(in the rows, 128 means zero)
Facts:
batabrel statro suflas pakla
bemir statro stikazus plopu kliklo lustin
bigak statro vogri grufu tomo drupla
boso statro dakos lavu bilo
broplor statro drupla noflek kluken
dagradom statro folotri kloma
drogrul statro vubrum vogri sigrak
fefum statro vimek
flezu statro klugas sako
floton statro fubritrok vuva
fufladral statro drogis
gadril statro mele dradin
gatra statro sitrar stalis trarom bilo
gogir statro sisis nokla rulis
gradruri statro sezete fubritrok bosto
graskel statro femitak mabrostun
gristen statro klaskur brifatuk
gruplo statro stalis giklo sisis kloma plopu daradruk potranur
guflun statro fipe
gumi statro dapok keklelo
keplam statro tomo potranur
kidas statro tomo pigozo flibiplom bilo vipu dravun
klazogrol statro drogis sisis dakos brifatuk flomo potranur
klesok statro febi drupla dapok
lene statro tomo
lunafla statro vubrum pafek brifatuk bilo bosto
madran statro stalis drogis plibu suflas vogragrel dravun
momi statro dodidrir
nefin statro viratem vudrufom fipe pigozo dradin
nelon statro dodidrir kluken
nogon statro kliklo bosto
nuflim statro dakos skevir plibu lavu lustin kluken
paskim statro dradin vuva dravun
pelar statro vedri suflas
plisos statro sevos flino
plista statro pasku
ponas statro distim skevir
puplu statro sisis pafek rulis
rogi statro liki nokla sezete bino
setrasu statro liki
simel statro liki plodritar stedasek
skegil statro vudrufom sako dapok
skibi statro dustum sako keklelo
skifam statro mudi zozis
skimul statro skeni vagromu lavu
stistuk statro bruton flozos mudi flomo
stode statro flozos drupla zozis
sudris statro vubrum vudrufom vedri
tamemor statro sigrak
tatan statro mele plibu dripal
trabronin statro stalis vimek suflas
tralin statro stabo dakos plibu
traplir statro grobeso kuplaklim sako sigrak dripal stebrul
trokli statro mele viratem tratras vofis rulis
troskepe statro folotri roran keklelo klibur stebrul mabrostun
trufan statro dripal rulis
tuklik statro plutrar nopil
tumas statro kuplaklim vogragrel
vaflur statro sitrar
vagul statro drupla skatral
vaskim statro stalis flibiplom stebrul
vomos statro trarom
vozak statro stalis skevir
vukor statro dravun
zabraklu statro klugas trarom
zasteguk statro liki sezete noflek gikos
zenim statro dripal flomo
betredre kletek: sisis raduk gagrul pafek vagromu
bofli kletek: vozak nuflim
brifatuk kletek: stabo boso kluken
bruton kletek: fefum drupla plibu sume dravun
distim kletek: fluzor stikazus dagradom pakla nefin
drasa kletek: giklo stikligim dapok
dripal kletek: plutrar trarom stode lunafla lavu klibur
febi kletek: sitrar dodidrir bemir kluken
femitak kletek: grufu flozos vaskim klibur
fipe kletek: puplu giklo
flibiplom kletek: vogri plodritar zasteguk pakla
flino kletek: tamemor klibur
floton kletek: setrasu zasteguk skatral
fubritrok kletek: tomo daradruk stikligim
gadril kletek: nokla mudi skevir vipu
gikos kletek: broplor nokla trarom dapok zasteguk
grobeso kletek: paskim mele dodidrir stopeskis skifam keklelo bilo vipu
gruplo kletek: posa vagromu simel
gumi kletek: lunafla zasteguk flomo
kidas kletek: sitrar graskel plodritar
klaskur kletek: batabrel boso ledos dradin stebrul
klazogrol kletek: setrasu
klesok kletek: plodritar dagradom
kliklo kletek: dustum folotri ledra flomo
kloma kletek: puplu mele plibu simel
kloten kletek: dagradom bigak
kuplaklim kletek: gagrul tumas ledra
lene kletek: flezu tralin liki stabo raduk
mabrostun kletek: plutrar brigi
madran kletek: stopeskis gagrul
momi kletek: mele plutrar
nelon kletek: broplor nefin lavu bosto
nogon kletek: puplu
pasku kletek: sevos ledra
pelar kletek: mestim suflas nopil
pigozo kletek: puplu flezu dodidrir giklo daradruk vofis
pletom kletek: stikazus stikligim ponas ledra
plisos kletek: gatra keklelo
plolel kletek: keplam
plopu kletek: vubrum vofis
rogi kletek: traskedri vipu
roran kletek: vudrufom setrasu sume
skeni kletek: stabo raduk ponas setrasu skatral vuva
skimul kletek: flezu gristen traskedri sako
stalis kletek: flozos
stistuk kletek: graskel ponas brigi
tatan kletek: nokla ledra
trabronin kletek: mele daradruk vagromu
trokli kletek: nokla stikazus stikligim skevir dagradom setrasu
troskepe kletek: gristen ledra
trufan kletek: dagradom
tuklik kletek: sigrak
vaflur kletek: stikazus bino
vedri kletek: dakos
vimek kletek: dodidrir setrasu lunafla boso zenim
viratem kletek: skifam gagrul zenim
vogragrel kletek: giklo vudrufom sume boso vipu
vomos kletek: tralin
vukor kletek: boso
zabraklu kletek: flezu grufu skifam rulis
zozis kletek: sitrar fufladral
steni f <- batabrel bigak fubritrok gradruri lunafla nogon pakla pasku pletom skifam skimul stikligim suflas trarom traskedri trufan vozak vudrufom
steni c <- bemir drasa drupla gadril gikos gogir grobeso grufu gumi keklelo klaskur kliklo momi noflek pigozo plista puplu simel sitrar skatam stalis stedasek vipu vubrum zenim
steni b <- betredre bino bofli dagradom distim dodidrir drabe fipe floton folotri gagrul giklo graskel gristen gruplo guflun kidas klesok kloten ledra liki lustin mabrostun madran nefin nopil pelar plibu plutrar posa raduk rogi sako sezete skevir stabo stopeskis sudris sume tamemor trabronin traplir trokli troskepe vaflur
steni e <- bilo boso bosto dradin febi flomo flozos klazogrol klugas kuplaklim lavu nuflim plodritar setrasu stikazus stistuk tralin vagul vofis votrine vukor zabraklu zozis
steni d <- brifatuk bruton dripal drogis dustum flino fufladral keplam klibur lene mestim nokla pafek roran skatral skeni skibi tatan vagromu vaskim vomos vuva
steni a <- brigi broplor dakos dapok daradruk dravun drogrul fefum femitak flezu flibiplom fluzor gatra kloma kluken ledos mele mudi nelon paskim plisos plolel plopu ponas potranur rulis sevos sigrak sisis skegil stebrul stode tomo tratras tuklik tumas vedri vimek viratem vogragrel vogri zasteguk

Known rows:
[113 150 132  98  78 147 120 108  87 121 137 127 102  88 127 125 136  98
 180 109 134 126 107  78  96 116 182 123 145  52 154] : klaskur
[139 133 109  93 104 162 146 141  99 149 131 118 104 123 147 152 136  79
 151  83 135 147  96 138  95 122 173 118 140  69 150] : traplir
[130 138 108  86 116 162 191 137  82 126 131  90 125 130 142 100 134 100
 168  80 131 138  90 118 135 125 166 112 154 117 159] : trarom
[134 138 103  89 115 154 157 118  85 143 137 143 101 118 147 137 137 103
 161  89 138 126  93 122 103 120 171 119 156  93 155] : plista
[127 151  94  91 137 154 138 113  84 149 112  95 112 110 138  88 122 125
 172  94 133 121 106 109 105 127 161 121 143  79 160] : drupla
[113 140 137  97  78 156 134 117  92 111 137 125 109  82 127 107 136 113
 170  72 133 128 109  92 103 117 176 107 143 103 154] : drasa
[121 140 113  83 122 174 177 145  86 118 102  80 141 121 137  92 130 115
 166  57 133 159  97 117 128 131 154 114 162 151 181] : stikazus
[129 129 115  99 118 169 155 143  90 121 114  85 143 122 134 115 134 135
 163  86 137 145  96 107 122 133 157 126 158 121 149] : fluzor
[141 132  99  96 105 158 141 133  98 148 120 127 109 121 152 145 136 111
 156  89 138 129  93 120 102 123 167 124 141  83 142] : drogrul
[117 150  84  83 130 167 164 123  82 120 141  39 128 122 133  88 126 121
 156  60 134 156 111 118  99 125 163 112 132 120 163] : vipu
[128 144 111  87 118 169 170 142  83 119 101  78 135 125 137 108 132 122
 175  95 135 162  90 110 133 127 153 122 166 121 179] : plodritar
[136 150 123  87  78 167 152 118  86 133 122 113 114 116 145 111 130  97
 173  87 133 148  92 105 109 128 173 118 154  97 159] : votrine
[155 147 105  83 122 161 169 121  85 135 113 130 102 130 159 149 131 107
 167  94 137 137  86 118  93 127 174 118 168 114 169] : nuflim
[151 150 104  86  93 168 173 119  80 156 116 100 116 138 159 100 123  98
 170  85 135 151  81 126 119 127 170 121 162 107 157] : flozos
[150 143 112  86  81 164 163 107 114 106 145 128  90 102 137 169 139 100
 164  82 128 105  99 110  78 104 191 107 126 102 142] : trabronin
[147 143 114  90  96 170 162 121  86 143 129  74 119 134 142 132 127 107
 165  94 132 149  87 120 121 126 171 128 140  87 147] : nopil
[117 149 124  95  60 151 123  97  98 121 151 141  93  84 129 108 134 104
 175  76 132 125 114  86  83 111 190 108 136  70 145] : pigozo
[135 126  97  85 160 169 176 156  92 120 102  66 134 128 139 146 133 126
 147  80 135 148  99 139 122 130 149 121 147 129 170] : dagradom
[116 147 100  83 113 166 172 121  84 131 135  59 116 123 141 100 125 104
 156  53 133 146 100 122 106 120 179 106 141 123 158] : traskedri

Rows:
No name comes twice in this set of rows, the named rows included.
[146 149 108  86 107 162 188 123  80 129 141 101 117 134 146 126 134 102
 179  97 130 133  82 105 125 122 178 118 152 101 156] | suflas
[138 148 120  87  47 156 152 107 110 136 139 181  81  96 156 122 138  74
 170  67 131 128  93 120  86 108 192 100 141  81 148] | zabraklu
[112 136 107  96  78 160 128 104 109 114 117 113  78  92 143 154 137 127
 139  79 143 146  95 122 104 110 187 125 123 114 156] | rogi
[150 130  94  97 132 163 147 129  92 158  93 130 108 122 154 122 129 130
 155  97 139 114  89 127 107 133 153 125 149 115 144] | stode
[133 142 104  88  91 168 161 137 102 141 131  69 123 124 139  97 128  85
 155  51 132 153  97 140 112 117 171 112 123  80 143] | sako
[108 130 106  94 123 165 175 142  84 108 125  40 122 127 134  94 130 129
 143  53 136 164 105 121 127 134 159 121 155 155 167] | nokla
[133 138 136  95  80 154 133 126  99 127 112 184  99  89 145 133 138  96
 163  87 135 125 103 111  98 124 176 109 161 107 166] | stistuk
[134 129 126  96  78 166 148 123 113 137 119 143  95 100 144 135 137  92
 140  54 136 125 101 134 102 117 180  99 137 118 142] | troskepe
[127 150  98  85 102 163 159 119  84 137 146  84 114 120 139 105 129 104
 159  73 133 148  95 114 106 120 173 117 147  94 155] | vubrum
[122 127 126  96  90 149 134 133  97 141 135 189  98  90 142 116 143  94
 159  80 134 111 102 128 107 119 165 103 162  94 156] | gumi
[122 128 134  99 105 158 133 128 105 109 105 139 106  84 131 156 139 119
 159  92 136 124 106 110  95 116 174 117 144 100 163] | floton
[143 140  99  96 101 164 150 135  89 141 129  84 127 135 142 120 130 109
 160  80 134 148  89 115 112 126 166 127 135  74 135] | sigrak
[128 139 127  88 108 159 133 125  93 115 114 145 108 102 142 155 136 110
 157  77 137 141 114 100  72 124 174 109 159 121 179] | klazogrol
[142 125 108  88 143 167 161 150  93 135 104 105 123 129 144 143 133 107
 151  92 136 142  94 133 122 130 153 121 151 115 165] | nefin

The same objects again, as new rows of numbers:
Known rows:
[142 125 178  93  88 122 139 139 139 160 140 138 141 121 121 134 112 148
 128 128  97 135 137 104 129 128 146 126  93 141  96 131 125 176] : vogri
[143 139 106 109 155 117 121 133 113 161 158 115  76  96 151 122 122 146
 111 133 123 132 102 130 128 109 174 134 144 132 120 145 123  90] : mabrostun
[140  96 120 160 126 138 129 165 158 125 112 130 115 160 168 110 162 125
 124 134 145 140 129 103 121 146 137 140  78 143 100 135 110 133] : graskel
[137 133 135 165 132 149 143 120 133  63 124  86 141 178 149 125  97 140
 137  98 135 116 146  78 156 143 105 135 162 137 111 118 188 155] : skegil
[108 160 134 124  87 132 114 126 150 143 123 137 141 105 140 122 119 169
 125 155 151 151 133 103 134 143  64 152 143 133 134 146 111 134] : vudrufom
[140  67 134 162 141 150 170 135 145  75 105 108 178 148 103 109 143 126
 160  86 115 133 150 132 143 130 130  71 122 119 141  99 142 163] : keplam
[135 137 115 138 100  97 110  91  87 112 130 138 134  68  91 190  79  99
 129 110 116 127 132 153 115 165  94 123 117 146 142 127 110 168] : rulis
[155 121 103 180 163 148  92 131 151 127 143 117  61 109 107 161 152  99
 100 146 101 120 106 133 152 130 238 174 108 148 117 134 146  92] : trokli
[ 98 118 107 110 145 107 155 158  75 148 159 110 119 184 130 151  85 133
 134 101 147 126 150 168 102  90 149 114 153 101 140 128 129  68] : stalis
[133 130  76 165 170 131 116 140 136  99 116 116 106 137 100 113 163  98
 115 139 141 108 123 157 127 112 174 140 161 105 158 117 149  69] : gruplo
[113 158 141 101  91 102 120 117 125 131 110 148 167 117 118 135 124 122
 129 138 141 126 139 129  99 151  71 127 112 119 151 129 110 164] : daradruk
[134 165 135 109 130 129 109  99 137 156 154 133  94 102  93 124 132 139
 111 141 122 120 104 163 155 105 141 140 168 120 131 134 125  88] : fubritrok
[183 103 141 165 112 106 159 151 139 146 124  98 157 160 117 140 134  86
 124 106 102 100 126 121 132 120 106  87 120 137 117 138 131 195] : stode
[123 144 128 152 145 134 119 138 160  87 106 135 139 155 103 134 165  86
 132 151 112 106 122 128 126 114 157 152 145 115 140 115 153 100] : vukor
[180 122 150 159 149 128 132 136 136 141 152 107 112 163  88 161 139  78
 111 101  86  97 113 135 158 101 202 125 136 126 102 127 166 147] : nelon
[177  87 161 159 110 116 161 152 152 146 118 108 152 173 123 131 151  89
 129 117 104 110 126 115 131 128 115  99  95 147 100 140 118 206] : broplor
[144 138 147  98 155 134 114 115 109 191 161 131  78 111 129 148 127 139
 104 138 106 124  96 145 153  92 203 129 140 141 111 133 139 101] : gikos
[105 129 124 104 100 112 126 140 129 160 102 148 144 106 148 124 130 141
 130 156 150 149 130 129  99 142  75 129 111 138 159 138  95 150] : vipu
[130 121 111 109 169 152 136 104 111  94 148 115 105  88 152  88 109 186
 149 108 139 139 133 131 141 120 183 115 144 117 117 116 140  80] : bofli

Rows:
No name comes twice in this set of rows, the named rows included.
[116 147 125 119  84  98 116 107 111 122 108 145 160  96 112 151 106 119
 128 130 134 134 144 121  96 161  57 137 117 143 152 144 109 176] | mele
[123 138 117 160 137 136 120 134 137 118 122 117 126 189 108 145 144  97
 114 124 143 111 134 125 141 120 115 130 166 124 143 119 171 113] | vomos
[117 128 153 118  70 121 127 146 147 166 128 153 140 120 138 134 128 149
 133 142 138 155 135 123 118 137  80 133  99 130 114 142  71 145] | stikligim
[116 136 131 137 112 131 125 134 147  94 103 138 168 185 105 120 145 100
 135 129 158 112 153 111 128 142  94 137 125 119 138  99 154 146] | fefum
[119 109 162 112  79 139 138 147 141 162 144 144 115 142 145 136 127 155
 134 128 126 159 141 130 140 123 134 141  87 134  96 143  75 134] | pakla
[190 109 126 158 169 148 138 165 170 146 136  97 100 134 148  93 171 134
 115 142  87 123 105  84 165 110 212 135 134 143  98 143 146 122] | klesok
[134 157 137 127 126 126 129 113 128 160 166 128 103 101 102 149 118 149
 116 131  99 130 117 147 155 100 158 127 158 128 120 136 124  98] | pasku
[135 116 165 117 115 119 136 120 111 140 138 138 124 139 163 139 108 118
 135 113 109 137 125 129 118 124 129 114  98 141  87 137  94 145] | bosto
[ 99 149 149 102 120 128 126 109 132  99 108 148 154  91 134 122 116 136
 151 145 125 144 133 111 118 140 105 139 130 123 136 117 132 134] | dradin
[161 101 115 153 163 147 131 173 163 126 129 127  97 138 115 104 175 116
 118 147 100 113 117 132 139  96 226 137 115 115 129 115 140  90] | kidas
[145 139 122 161 138 120 105 106  88 154 173 112  73  75  85 223  75 115
 111 127  67 132 112 155 153 122 193 147 141 155 124 144 150 109] | dripal
[121 196 139  76 140 121  95 101 131 136 144 139 118 108  70 136 115 122
 115 144 105 105 117 133 145 115 158 158 173 111 155 110 174  95] | vogragrel
[141 152 146 109 120 135 113 122 138 161 164 126  78 100  93 153 116 138
 110 148  98 131 110 145 164  94 184 144 155 124 113 141 128  91] | pletom

